Here is a tiny trained network, its code and every weight. The questions are about switching its units off for an input and a class, where a switched-off unit gives its printed mean instead of its output.

import numpy as np


def w(rows, s, z=0):
    codes = np.array(rows[::2]) - 128.0
    scale = np.full(codes.shape[1], s)
    scale[-1] = z or s
    return codes * scale


def f(y):
    return np.maximum(y, 0)


def log_softmax(a):
    a = a - a.max(-1, keepdims=True)
    return a - np.log(np.exp(a).sum(-1, keepdims=True))


def net(x, mask):
    res = np.array(x, float).reshape(1, 8) / 4 @ E
    y = f(res @ A[0][:, :-1].T + A[0][:, -1])
    res = res + np.where(mask, y, B[0][:, -1]) @ B[0][:, :-1]
    return log_softmax(res[-1] @ U[:, :-1].T + U[:, -1])


A, B = {}, {}
E = w([
[127,128,130,127],'x0',
[127,131,130,125],'x1',
[129,127,127,129],'x2',
[42,194,64,111],'x3',
[129,127,128,129],'x4',
[129,128,128,128],'x5',
[254,196,74,135],'x6',
[121,179,170,221],'x7',
],0.0095)
A[0] = w([
[183,110,144,84,65],'n0',
[121,114,248,190,137],'n1',
[109,225,150,251,132],'n2',
[138,146,174,121,128],'n3',
[171,159,122,126,140],'n4',
[146,142,128,125,123],'n5',
[169,113,142,150,109],'n6',
[161,168,77,83,128],'n7',
[165,149,117,139,90],'n8',
[186,161,108,136,145],'n9',
[132,184,49,132,78],'n10',
[65,113,139,122,129],'n11',
[56,150,147,175,68],'n12',
[122,200,131,198,1],'n13',
[182,155,108,156,51],'n14',
[121,99,207,185,135],'n15',
[185,170,132,144,35],'n16',
[38,78,135,110,76],'n17',
[172,153,117,136,153],'n18',
[176,156,115,147,63],'n19',
[104,86,172,142,155],'n20',
[167,154,121,127,118],'n21',
[203,73,163,113,81],'n22',
[60,201,106,125,41],'n23',
[145,136,125,136,103],'n24',
[149,134,154,103,91],'n25',
[138,114,81,121,85],'n26',
[143,125,121,148,95],'n27',
[162,106,136,118,88],'n28',
[77,79,132,132,158],'n29',
[186,74,167,120,181],'n30',
[71,93,102,117,60],'n31',
[112,127,122,114,88],'n32',
[193,68,173,74,150],'n33',
[154,145,182,139,84],'n34',
[108,91,188,165,154],'n35',
[73,84,139,122,180],'n36',
[61,180,98,136,192],'n37',
[145,146,69,99,120],'n38',
],0.014,0.0086)
B[0] = w([
[114,113,121,203,167],'n0',
[165,236,86,165,249],'n1',
[126,38,210,38,254],'n2',
[133,142,121,141,152],'n3',
[121,93,106,154,193],'n4',
[125,109,126,128,150],'n5',
[138,114,120,100,169],'n6',
[153,197,110,183,204],'n7',
[119,111,145,100,164],'n8',
[104,83,103,165,217],'n9',
[145,201,96,189,185],'n10',
[114,80,159,88,205],'n11',
[165,207,134,88,183],'n12',
[59,50,83,225,161],'n13',
[130,131,166,54,175],'n14',
[123,229,102,144,223],'n15',
[164,128,164,66,171],'n16',
[71,5,124,164,228],'n17',
[119,99,90,156,201],'n18',
[124,125,169,72,170],'n19',
[175,191,105,122,211],'n20',
[97,96,135,124,177],'n21',
[88,26,134,169,202],'n22',
[152,125,190,50,172],'n23',
[123,125,136,115,141],'n24',
[128,112,121,148,138],'n25',
[107,156,130,162,144],'n26',
[130,128,137,117,137],'n27',
[109,95,115,150,152],'n28',
[145,88,166,87,221],'n29',
[114,134,182,55,237],'n30',
[100,47,120,178,172],'n31',
[122,116,131,148,135],'n32',
[124,17,161,90,233],'n33',
[124,152,106,111,155],'n34',
[162,213,108,134,220],'n35',
[143,130,170,81,237],'n36',
[102,56,60,185,231],'n37',
[133,180,116,182,183],'n38',
],0.027,0.0095)
U = w([
[153,135,252,29,207],'0',
[77,79,144,166,3],'1',
[176,253,93,191,212],'2',
],0.0075,0.00069)

Each question gives the input, the list of numbers given to net, and the class t.
The units are the neurons (one row each of A and B). Each row of codes is followed by its name. A weight is (code - 128) times the scale printed after its matrix; where a second scale follows, it is the last column's (A, B and U).
mask holds one flag per neuron, in row order. A switched-off neuron (its flag False) gives its mean, the last column of its row in B, instead of its output. The means were averaged over made-up inputs and are rounded, as every weight is.
A unit's drop is (log p(t) with every unit on - log p(t) with that unit switched off) / (log p(t) with every unit on - log p(t) with every unit switched off).
unit that matters most: the unit with the biggest drop
k most important neurons: the k neurons with the biggest drops, biggest first
drop when u is switched off: that unit's drop, to one decimal
input [-6,-3,8,1,-1,-5,-5,4], class 0: 2 most important neurons -> (n2; n11)
input [-2,2,-3,1,-3,5,-8,6], class 0: most important neuron -> (n2)
input [3,8,3,4,2,4,1,0], class 2: 3 most important neurons -> (n17; n33; n22)
input [-4,2,5,4,-3,3,8,1], class 1: 2 most important neurons -> (n1; n2)
input [3,-5,5,-8,-5,5,1,-5], class 1: 2 most important neurons -> (n22; n0)
input [6,0,-4,-8,-2,3,5,-4], class 1: 2 most important neurons -> (n22; n0)
input [-8,-1,4,1,-2,7,-8,6], class 0: 3 most important neurons -> (n2; n11; n29)
input [0,-1,-2,3,-5,-8,7,2], class 1: 2 most important neurons -> (n2; n1)
input [-1,-6,-5,-8,3,1,1,-7], class 1: 3 most important neurons -> (n22; n0; n2)
input [-2,-2,3,7,3,-1,-5,5], class 0: 3 most important neurons -> (n23; n12; n2)
input [-3,-7,-8,7,7,-6,-3,4], class 0: 2 most important neurons -> (n23; n2)
input [-7,4,4,6,-3,-4,1,-7], class 2: drop when n2 is switched off -> 0.1
input [-3,8,4,-2,-8,1,-7,8], class 2: drop when n1 is switched off -> 0.7
input [-1,-3,3,2,0,-4,-1,-6], class 1: unit that matters most -> n2
input [-1,3,-6,4,-6,6,-3,5], class 0: drop when n28 is switched off -> 0.0
